Questions about the table below.
1) Which number is the entry just right of -3.32?
2) Which number is the entry just left of -4.29?
3) Which number is the largest entry?
[[ 1.60 -4.55 -0.03  1.70 -2.44  3.24 -0.88  2.61  1.35 -0.84  0.92  3.05
  -1.33 -2.77  3.75 -0.33]
 [-4.57  1.96  0.00 -4.94  1.38 -3.62 -1.27 -2.14 -4.97 -1.41 -4.00  1.03
   0.00  2.25 -5.59  0.74]
 [ 1.34 -0.67 -0.09  1.07  1.45  0.24 -0.53  2.42  0.83  1.40  0.92  1.82
   1.75  1.38 -0.20  0.14]
 [-2.20  1.24 -0.08 -2.47  2.24 -2.26  4.07  3.71 -2.77 -2.50 -2.34  1.26
   0.77  2.13 -0.09 -4.91]
 [-1.88 -2.86 -0.06 -2.10 -0.85  0.27 -0.34  2.41 -2.55 -2.46 -2.24  3.97
  -1.06 -0.69  0.27 -1.42]
 [ 2.37 -0.07  0.00  2.35  0.19  0.99 -3.25 -1.72  2.50  3.37  2.35 -0.54
   1.24  0.30 -1.17  4.00]
 [-2.07 -3.10  0.07 -2.04 -3.32  1.04 -5.26 -3.67 -2.08 -0.89 -1.85  2.33
  -2.64 -2.61 -2.10  4.35]
 [ 1.14  4.52 -0.08  0.84  4.65 -2.70  2.17  1.21  0.98  2.76  1.25 -2.19
   3.87  4.54 -2.37 -0.95]
 [-2.86  0.57  0.19 -2.23 -3.60  0.04  2.76 -3.49 -1.84 -4.29 -2.16 -3.35
  -4.32 -3.69  2.40 -2.35]
 [ 1.39  0.99 -0.03  1.43  1.29  0.02  3.21  2.56  1.40  0.08  1.16 -0.99
   1.05  0.79  2.20 -2.88]]
1) 1.04
2) -1.84
3) 4.65

[[ 0.14  0.46 -0.64 -0.02]
 [ 1.46  2.82 -4.68 -0.18]
 [-0.09 -1.09  2.24  0.19]
 [ 0.63 -0.85  1.45  0.45]
 [-0.44 -1.16  2.21  0.06]
 [ 0.63  0.64 -0.77  0.10]
 [ 0.40  0.75 -0.85 -0.11]
 [-0.01  1.34 -2.02 -0.40]
 [ 0.62  1.45 -2.33 -0.05]
 [-1.31 -0.92  1.48 -0.30]
 [ 0.13 -0.51  0.59  0.16]]
Counting starts at 0.
Find the entry in the bottom-right corner.
0.16
Find the entry at row 0, column 2.
-0.64
The entry in the bottom-left corner: 0.13
The top-right entry is -0.02
The bottom entry of the column that holds the smallest entry is 0.59
The entry directly above the largest entry is 0.46
The entry directly above -1.31 is 0.62
The entry in row 1 and column 1: 2.82
The entry directly above -0.44: 0.63
The top-left entry: 0.14
The entry just right of 2.21 -> 0.06
The entry just right of the largest entry is -4.68
The entry just right of -0.92 -> 1.48
The entry directly below the smallest entry -> 2.24
The entry directly below 1.34 is 1.45
Find the entry just left of the largest entry.
1.46
The entry in row 2 and column 0 is -0.09
Find the entry just right of 0.40.
0.75
The entry directly above 0.40 is 0.63
The entry just left of 0.75 -> 0.40

B =
[[-2.03 -0.96  2.68 -3.93]
 [-1.14 -0.71 -1.27  3.70]
 [-0.68 -3.77 -3.10 -3.52]
 [-5.64 -0.90 -2.11 -1.22]
 [-1.88 -3.82  1.56  1.86]
 [-1.48 -1.43  4.47  0.14]]
Rows and columns are numbered from 0.
The top-right entry -> -3.93
Give the entry in the bottom-right corner.
Answer: 0.14
The entry in row 0 and column 1 is -0.96
Give the entry just right of -0.71.
Answer: -1.27
Give the entry directly above the smallest entry.
Answer: -0.68
The entry directly below -0.90 is -3.82
The entry just right of -1.48 is -1.43
The entry directly above -2.11 -> -3.10
Give the entry in row 0 and column 2.
Answer: 2.68
The entry at row 1, column 0: -1.14
The minimum -> -5.64
The entry in the bottom-left corner: -1.48
The top-left entry is -2.03
The entry directly below the smallest entry: -1.88
Give the entry directly above 4.47.
Answer: 1.56
Give the maximum.
Answer: 4.47

[ 0.79 -5.54  2.70  2.77  0.75  3.27  0.60 -0.46 -2.51  1.84 -1.54]
Give the entry just right of 1.84.
A: -1.54
Give the entry just left of the smallest entry.
A: 0.79
Give the entry just left of 2.77.
A: 2.70
Give the entry just right of the largest entry.
A: 0.60
Give the centre entry.
A: 3.27
Give the entry just left of the largest entry.
A: 0.75
Give the entry just left of 0.75.
A: 2.77
Give the entry just left of -1.54.
A: 1.84

[ 0.112 -0.041  0.007 -0.034 -0.179 -0.140]
The entry just right of -0.034: -0.179
The entry just right of 0.007 -> -0.034

 1.903   0.025   0.108   1.574
-1.509  -0.046   1.863   1.286
The entry directly above 1.286 is 1.574
The top entry of the column that holds the largest entry?
A: 1.903
The last entry, reading row by row?
A: 1.286
The bottom entry of the column that holds the smallest entry?
A: -1.509

Read these off the row that follows.
1) Which number is the 1st entry from the right?
2) Which number is the median entry?
3) Which number is the third-last entry?
45,176,126,84,111,115,171,143,225
1) 225
2) 126
3) 171

Read these off the array that follows.
1) Which number is the 2nd-last entry, reading row by row?
2) Which number is the entry directly above the largest entry?
3) Which number is the entry just right of -1.00?
4) Which number is the third smallest entry?
5) Which number is the smallest entry in the first column?
6) Which number is the entry directly above the smallest entry?
7) Which number is the entry directly below -1.78?
8) Which number is the smallest entry in the last row?
[[-2.85 -1.02 -2.38 -2.28  0.73 -2.68]
 [-3.29 -1.78 -0.61 -1.22 -1.77 -0.70]
 [ 0.49 -0.24  2.92 -0.14 -2.20  3.19]
 [-0.99 -1.18  3.91  2.17  1.74  0.93]
 [ 0.56  2.39 -1.05 -4.21 -1.92  0.45]
 [ 1.19  0.41 -0.29 -3.38 -4.74  3.35]
 [-0.55  2.21 -1.62 -4.84 -3.82  0.43]
 [ 0.99 -0.61 -1.00 -2.91 -3.09  2.43]
 [-2.73 -1.23 -1.33 -1.09  2.25 -2.83]]
1) 2.25
2) 2.92
3) -2.91
4) -4.21
5) -3.29
6) -3.38
7) -0.24
8) -2.83

Read these off the row that follows.
1) Which number is the entry just right of 3.33?
2) Which number is the entry just right of the centre entry?
3.33,-2.46,1.84,-5.76,-3.91
1) -2.46
2) -5.76

M =
 1.68  -0.91  -1.03   2.15   4.81  -2.12  -0.46  -1.70  -1.36
 1.09  -2.52  -1.96  -1.21  -0.36  -0.58  -4.75  -1.87  -2.21
-3.23   0.54  -1.20  -1.25  -3.68   1.68  -1.38   1.05   1.54
-3.31  -0.05  -2.05  -1.06  -4.43   0.68  -3.30   0.90   1.42
Give the 1st entry in reading order.
1.68
Give the third entry in reading order.
-1.03
The entry just right of the largest entry: -2.12
The entry in the bottom-left corner: -3.31
Give the last entry in the row that holds the smallest entry.
-2.21
The 2nd smallest entry: -4.43
Give the smallest entry.
-4.75
The entry directly above the smallest entry -> -0.46
Give the entry just left of the largest entry.
2.15
Give the entry in the top-right corner.
-1.36
The entry just left of the smallest entry is -0.58
Give the second entry on the main diagonal.
-2.52
Give the largest entry in the first row.
4.81
Give the entry just left of -3.30.
0.68
The third smallest entry: -3.68
Give the 2nd entry on the diagonal from the top-right corner.
-1.87
The entry just right of -0.05: -2.05
The entry directly below -1.87 is 1.05
The largest entry in the last row is 1.42
The entry directly above -1.25 -> -1.21
Give the entry directly below the largest entry.
-0.36
The entry directly above -0.05 is 0.54
Give the second entry in reading order.
-0.91
The entry just right of -3.31 -> -0.05
